Here is a tiny trained network, its code and every weight. The questions are about switching its units off for an input and a class, where a switched-off unit gives its printed mean instead of its output.

import numpy as np


def w(rows, s, z=0):
    codes = np.array(rows[::2]) - 128.0
    scale = np.full(codes.shape[1], s)
    scale[-1] = z or s
    return codes * scale


def f(y):
    return y / 2 * (1 + np.tanh(0.7978845608 * (y + 0.044715 * y**3)))


def log_softmax(a):
    a = a - a.max(-1, keepdims=True)
    return a - np.log(np.exp(a).sum(-1, keepdims=True))


def net(x, mask):
    res = np.array(x, float).reshape(1, 8) / 4 @ E
    y = f(res @ A[0][:, :-1].T + A[0][:, -1])
    res = res + np.where(mask, y, B[0][:, -1]) @ B[0][:, :-1]
    return log_softmax(res[-1] @ U[:, :-1].T + U[:, -1])


A, B = {}, {}
E = w([
[124,171,246,142],'x0',
[201,159,108,196],'x1',
[131,129,127,127],'x2',
[128,129,129,131],'x3',
[110,3,173,193],'x4',
[131,127,130,119],'x5',
[129,127,127,136],'x6',
[134,129,132,119],'x7',
],0.011)
A[0] = w([
[138,138,169,119,20],'n0',
[109,170,115,125,30],'n1',
[158,160,116,165,161],'n2',
[2,123,141,67,178],'n3',
[114,115,69,138,23],'n4',
[84,179,112,102,123],'n5',
[126,182,211,143,21],'n6',
[115,170,104,106,3],'n7',
[101,156,158,149,102],'n8',
[146,174,120,111,90],'n9',
[101,154,173,150,61],'n10',
[144,140,175,128,18],'n11',
],0.017,0.0062)
B[0] = w([
[76,132,58,139,137],'n0',
[4,88,189,134,146],'n1',
[198,150,125,204,171],'n2',
[200,199,92,241,252],'n3',
[89,95,13,1,153],'n4',
[117,86,216,148,193],'n5',
[69,151,27,88,188],'n6',
[51,90,133,153,158],'n7',
[98,142,62,41,150],'n8',
[17,72,210,184,176],'n9',
[106,118,66,101,156],'n10',
[29,115,103,20,141],'n11',
],0.0071,0.014)
U = w([
[108,171,26,73,48],'0',
[180,175,164,177,255],'1',
[51,33,223,254,56],'2',
[223,246,118,248,40],'3',
[192,181,171,139,237],'4',
],0.0083,0.0087)

Each question gives the input, the list of numbers given to net, and the class t.
The units are the neurons (one row each of A and B). Each row of codes is followed by its name. A weight is (code - 128) times the scale printed after its matrix; where a second scale follows, it is the last column's (A, B and U).
mask holds one flag per neuron, in row order. A switched-off neuron (its flag False) gives its mean, the last column of its row in B, instead of its output. The means were averaged over made-up inputs and are rounded, as every weight is.
A unit's drop is (log p(t) with every unit on - log p(t) with that unit switched off) / (log p(t) with every unit on - log p(t) with every unit switched off).
The circuit of an input: a set's keep is (log p(t) with only the set's units on - log p(t) with every unit switched off) / (log p(t) with every unit on - log p(t) with every unit switched off). Starting from all 12 units, units are removed one at a time, each time the one whose removal leaves the highest keep (on an exact tie, the one counted first), for as long as the keep stays at least 0.8.
circuit, biggest first: the units of the circuit, biggest drop first
unit that matters most: the unit with the biggest drop
k most important neurons: the k neurons with the biggest drops, biggest first
drop when u is switched off: that unit's drop, to one decimal
input [1,-3,-4,-1,-4,1,-5,-2], class 2: unit that matters most => n5
input [5,1,-4,-3,-5,-5,3,-2], class 0: circuit, biggest first => [n6, n3]
input [3,-5,-7,-5,-6,-1,0,-3], class 2: circuit, biggest first => [n5, n9]
input [-6,-1,7,5,5,6,6,-6], class 0: circuit, biggest first => [n4, n5]
input [6,6,-4,-8,-8,6,-1,-6], class 2: circuit, biggest first => [n9, n1]
input [3,-5,4,-1,-5,0,4,2], class 2: 2 most important neurons => [n5, n9]
input [4,3,5,-3,0,-1,7,-1], class 0: 2 most important neurons => [n3, n6]
input [0,6,-2,-3,-7,-5,3,-6], class 2: circuit, biggest first => [n9, n3, n1]
input [6,4,8,-5,2,6,0,6], class 0: circuit, biggest first => [n6, n3, n11, n5]
input [7,-4,6,6,-6,-4,7,-3], class 0: 2 most important neurons => [n6, n8]
input [-4,7,6,8,-7,6,-4,1], class 2: 2 most important neurons => [n9, n3]
input [-8,4,-6,-8,4,-3,-8,-6], class 0: 2 most important neurons => [n4, n3]
input [3,-2,6,-3,4,5,-4,8], class 1: circuit, biggest first => [n9, n5]
input [-7,-1,-7,1,4,7,-7,5], class 0: circuit, biggest first => [n4]
input [-8,4,-2,-4,5,4,3,7], class 0: 2 most important neurons => [n4, n3]
input [-5,5,-1,-6,-6,6,-3,3], class 2: 2 most important neurons => [n9, n3]
input [-4,-8,1,-8,5,3,-4,-3], class 3: drop when n3 is switched off => 0.6
input [3,-8,-1,-8,-1,5,-3,1], class 3: drop when n3 is switched off => 0.8
input [3,-8,5,7,0,-2,7,3], class 3: drop when n3 is switched off => 0.7
input [-2,-7,7,-5,1,-2,-5,-1], class 3: most important neuron => [n3]
